Below are the code and all the weights of a small trained network. Each question names an input and a class and asks about switching units off, where a switched-off unit gives its printed mean instead of its output.

import numpy as np


def w(rows, s, z=0):
    codes = np.array(rows[::2]) - 128.0
    scale = np.full(codes.shape[1], s)
    scale[-1] = z or s
    return codes * scale


def norm(h):
    return h / np.sqrt((h * h).mean(-1, keepdims=True) + 1e-5)


def f(y):
    return np.maximum(y, 0)


def log_softmax(a):
    a = a - a.max(-1, keepdims=True)
    return a - np.log(np.exp(a).sum(-1, keepdims=True))


def net(x, mask):
    res = np.array(x, float).reshape(1, 5) / 4 @ E
    u = 0
    for l in range(3):
        y = f(norm(res) @ A[l][:, :-1].T + A[l][:, -1])
        res = res + np.where(mask[u : u + 3], y, B[l][:, -1]) @ B[l][:, :-1]
        u += 3
    return log_softmax(norm(res)[-1] @ U[:, :-1].T + U[:, -1])


A, B = {}, {}
E = w([
[102,186,224,176,58,160],'x0',
[96,92,172,58,128,144],'x1',
[164,143,121,144,158,172],'x2',
[115,140,115,117,71,161],'x3',
[121,253,143,138,112,51],'x4',
],0.0076)
A[0] = w([
[169,144,206,93,98,243,32],'L0N1',
[119,18,78,114,155,254,7],'L0N2',
[108,134,60,129,103,190,2],'L0N3',
],0.0061,0.0018)
B[0] = w([
[48,114,213,255,148,160,193],'L0N1',
[101,6,156,146,90,117,253],'L0N2',
[132,79,150,162,213,139,149],'L0N3',
],0.0082,0.0049)
A[1] = w([
[73,206,164,131,42,163,162],'L1N1',
[141,92,155,40,250,131,255],'L1N2',
[137,121,91,89,150,129,130],'L1N3',
],0.012,0.0041)
B[1] = w([
[253,241,186,67,112,184,254],'L1N1',
[239,220,155,168,30,187,243],'L1N2',
[183,158,205,62,208,96,161],'L1N3',
],0.0078,0.008)
A[2] = w([
[192,182,215,245,179,83,253],'L2N1',
[97,175,106,214,82,13,81],'L2N2',
[151,65,50,2,65,149,35],'L2N3',
],0.0061,0.0025)
B[2] = w([
[94,193,127,38,229,183,255],'L2N1',
[1,162,145,155,137,85,139],'L2N2',
[209,90,116,23,121,76,146],'L2N3',
],0.0082,0.0081)
U = w([
[107,126,65,149,173,43,49],'0',
[65,56,180,214,88,163,102],'1',
[50,190,49,102,207,2,55],'2',
[197,31,77,110,75,100,107],'3',
[195,221,169,89,142,150,208],'4',
[64,117,47,153,106,54,1],'5',
],0.013,0.0056)

Each question gives the input, the list of numbers given to net, and the class t.
The units are the neurons (one row each of A and B). Each row of codes is followed by its name. A weight is (code - 128) times the scale printed after its matrix; where a second scale follows, it is the last column's (A, B and U).
mask holds one flag per neuron, layer by layer. A switched-off neuron (its flag False) gives its mean, the last column of its row in B, instead of its output. The means were averaged over made-up inputs and are rounded, as every weight is.
A unit's drop is (log p(t) with every unit on - log p(t) with that unit switched off) / (log p(t) with every unit on - log p(t) with every unit switched off).
The circuit of an input: a set's keep is (log p(t) with only the set's units on - log p(t) with every unit switched off) / (log p(t) with every unit on - log p(t) with every unit switched off). Starting from all 9 units, units are removed one at a time, each time the one whose removal leaves the highest keep (on an exact tie, the one counted first), for as long as the keep stays at least 0.8.
circuit, biggest first: the units of the circuit, biggest drop first
unit that matters most: the unit with the biggest drop
k most important neurons: the k neurons with the biggest drops, biggest first
k most important neurons of layer l: the k neurons of layer l with the biggest drops, biggest first
drop when u is switched off: that unit's drop, to one decimal
input [-2,8,5,-1,-1], class 1: circuit, biggest first	L0N2, L1N1
input [7,-3,-4,-5,-7], class 1: circuit, biggest first	L1N2, L1N1
input [-2,-4,-6,-6,-7], class 3: 2 most important neurons	L0N2, L0N1
input [-4,-8,-4,0,-4], class 3: circuit, biggest first	L1N1
input [-7,4,1,-5,-6], class 3: 2 most important neurons	L0N2, L1N1
input [-3,0,-1,-5,-4], class 3: circuit, biggest first	L1N1, L2N1
input [-2,2,-3,-1,-2], class 3: circuit, biggest first	L1N1, L2N1
input [1,3,5,-8,-8], class 1: circuit, biggest first	L0N2, L1N1
input [8,-6,2,6,-8], class 1: circuit, biggest first	L1N2, L0N1
input [-4,-4,-2,-4,8], class 2: 2 most important neurons of layer 1	L1N1, L1N2
input [-6,-1,-8,1,4], class 2: 2 most important neurons	L1N1, L2N2
input [1,-7,-2,-6,3], class 2: 3 most important neurons	L1N1, L1N2, L2N2
input [-5,7,2,0,-8], class 3: 2 most important neurons of layer 2	L2N3, L2N1
input [6,7,-6,-7,-8], class 1: circuit, biggest first	L1N1
input [-7,8,-3,3,-2], class 3: 3 most important neurons	L1N1, L0N2, L2N1
input [-5,3,7,3,-5], class 3: 2 most important neurons	L0N2, L1N1
input [-4,-6,-3,7,3], class 2: 2 most important neurons	L1N1, L1N2
input [-1,-7,0,-5,7], class 2: drop when L1N1 is switched off	0.2
input [-5,-8,-5,-1,2], class 2: drop when L1N1 is switched off	0.2
input [-1,2,0,8,-6], class 1: unit that matters most	L0N1
input [-6,-6,-5,-3,-6], class 3: drop when L1N1 is switched off	0.4
